K361: [-1 8 56 25 -24 -2 -37 33 -2 11 4 -9 -12 4 40 34 -7 -57 6 -22 -24 -28 -4 4 44 2 -2 39 -12 1 12 25 -19 23 38 -27 3 26 1 60 13 22 -7 -30 35 -25 -64 -26 -38 -22 7 5 -10 43 4 7 -23 37 38 -23 -11 -17]
K204: [-1 8 56 25 -24 -2 -37 33 -2 11 4 -9 -12 4 40 34 -7 -57 6 -22 -24 -28 -4 4 44 2 -2 39 -12 1 12 25 -19 23 20 17 18 38 4 51 25 29 -26 -29 29 -14 -23 -16 -25 -42 16 -41 41 57 -11 -5 -18 20 2 -50 -5 -22]
K877: [13 19 30 38 -6 14 -28 15 15 19 13 13 16 13 -4 7 -9 12 -4 -15 -6 6 -16 -19 7 8 -14 -29 -2 -15 -36 19 3 -7 0 -16 -32 -10 -7 -22 -60 36 23 -24 9 10 -31 -1 -1 -1 25 -21 -9 -10 -1 -23 14 -18 -4 10 -2 29]
K673: [20 23 17 33 -12 17 -17 18 -67 -107 -10 71 35 -20 36 23 -18 39 -6 24 14 -14 75 -66 -22 -51 3 -60 -27 -11 65 9 -67 -23 54 -8 24 -18 -62 106 13 26 6 58 -24 -45 -7 -13 -69 31 27 28 14 37 -3 18 -6 30 47 -26 -27 22]
present: [15 15]
yes
present: [-10 5 7 -22 -38]
no
present: [4 40 34]
yes

K429: [-25 26 -25 38 14 -15 -15 5 -9 -31 -11 -22 60 -36]
K445: [-5 -1 3 3 2 -2 -2 -14 8 -5 -14 -4 4 1]
K62: [-20 1 -6 27 22 -25 -20 -17 12 -29 40 -6 87 -31]
K92: [6 27 -26 5 -10 9 6 57 -41 9 0 -4 -21 -12]
K17: [-31 40 -37 49 15 -17 -17 18 -21 -37 -17 -29 69 -48]
K834: [-3 -1 1 2 2 -2 -2 -6 4 -3 -1 -1 7 -1]
K812: [-18 58 -56 45 4 -6 -9 75 -59 -21 0 -25 42 -53]
K171: [3 -75 62 -26 24 -26 -14 -103 84 -6 85 32 65 24]
present: [24 -26 -14]
yes
present: [-10 9 6 58 -41]
no
present: [-59 -21]
yes

K918: [-8 -44 -24 58 9 -20 -54]
K804: [19 29 34 33 26 26 -3]
K890: [86 39 48 84 103 69 13]
K246: [22 14 -8 5 -7 -32 -61]
K485: [-57 -91 -95 -79 -97 -60 -13]
K44: [34 77 38 29 -5 6 34]
K912: [-47 -47 -24 -20 -19 29 7]
K286: [9 -14 30 6 7 -89 -80]
present: [-95 -79]
yes
present: [26 26 33]
no

K946: [-37 51 13 28 36 18 16 8 60 66 -12 -80]
K555: [-37 51 13 28 36 18 16 8 -51 -50 3 80]
K737: [-5 -68 -50 14 -77 -31 -3 25 44 71 -48 -86]
K318: [53 16 35 -70 45 10 5 -34 35 5 38 -25]
K120: [17 24 20 -108 49 18 10 -54 6 -26 11 -26]
K844: [22 20 19 -99 44 -4 10 -47 14 -15 12 -29]
K194: [-41 43 7 28 27 14 15 9 -50 -46 -4 72]
K998: [11 52 42 121 33 53 17 59 -15 -4 48 115]
K334: [16 30 29 106 15 41 14 56 2 16 37 78]
K736: [17 24 20 -108 49 -5 10 -54 6 -26 11 -26]
K492: [63 47 62 -66 80 29 8 -38 22 -19 67 17]
K787: [-43 65 20 33 48 25 20 9 -63 -63 7 102]
present: [65 20 33]
yes
present: [15 41 13 56 2]
no
present: [14 56 2]
yes
present: [17 53 33]
no
present: [28 13]
no

K854: [56 -6 -88 -115 58]
K661: [63 63 -41 17 49]
K671: [75 33 27 102 -11]
K974: [54 -56 -97 71 24]
K437: [99 -99 21 59 5]
K432: [46 -108 10 74 -11]
K400: [31 -40 74 -33 76]
K440: [39 -24 -20 6 110]
K249: [83 21 58 56 -10]
K556: [75 33 27 102 19]
present: [-99 20 59]
no
present: [56 58 21 83]
no
present: [99 -99]
yes
present: [102 27]
no
present: [40 -24 -20]
no

K19: [-39 58 -33 44 -12 9 37 74 -15 -19 -5 8 -33 60]
K268: [0 4 37 -43 -4 -49 -31 -75 7 43 68 25 -1 -6]
K549: [-39 58 -33 44 -12 9 37 74 -15 51 -5 8 -33 60]
K295: [-7 30 61 20 -15 -64 -24 -45 26 7 -20 61 16 9]
K802: [5 -30 20 3 20 -20 2 -41 -32 -23 -10 24 -1 -37]
K821: [-54 41 12 15 -11 0 25 44 43 -46 20 11 -12 4]
K387: [11 -43 -14 -38 9 53 39 44 13 39 16 28 54 -3]
K422: [11 -43 -14 -38 9 53 39 44 13 -34 39 76 -34 -7]
K212: [-117 -30 7 -37 -26 4 43 -15 -46 -27 26 58 11 -26]
K568: [8 50 27 -37 15 35 11 17 -29 24 11 12 13 -24]
present: [-43 -14]
yes
present: [17 -29]
yes
present: [8 -5 -19]
no
present: [-41 -32 -23 -10]
yes
present: [58 -33 44 -12 9]
yes
present: [20 3 20]
yes
present: [11 17 -29 24 11]
yes

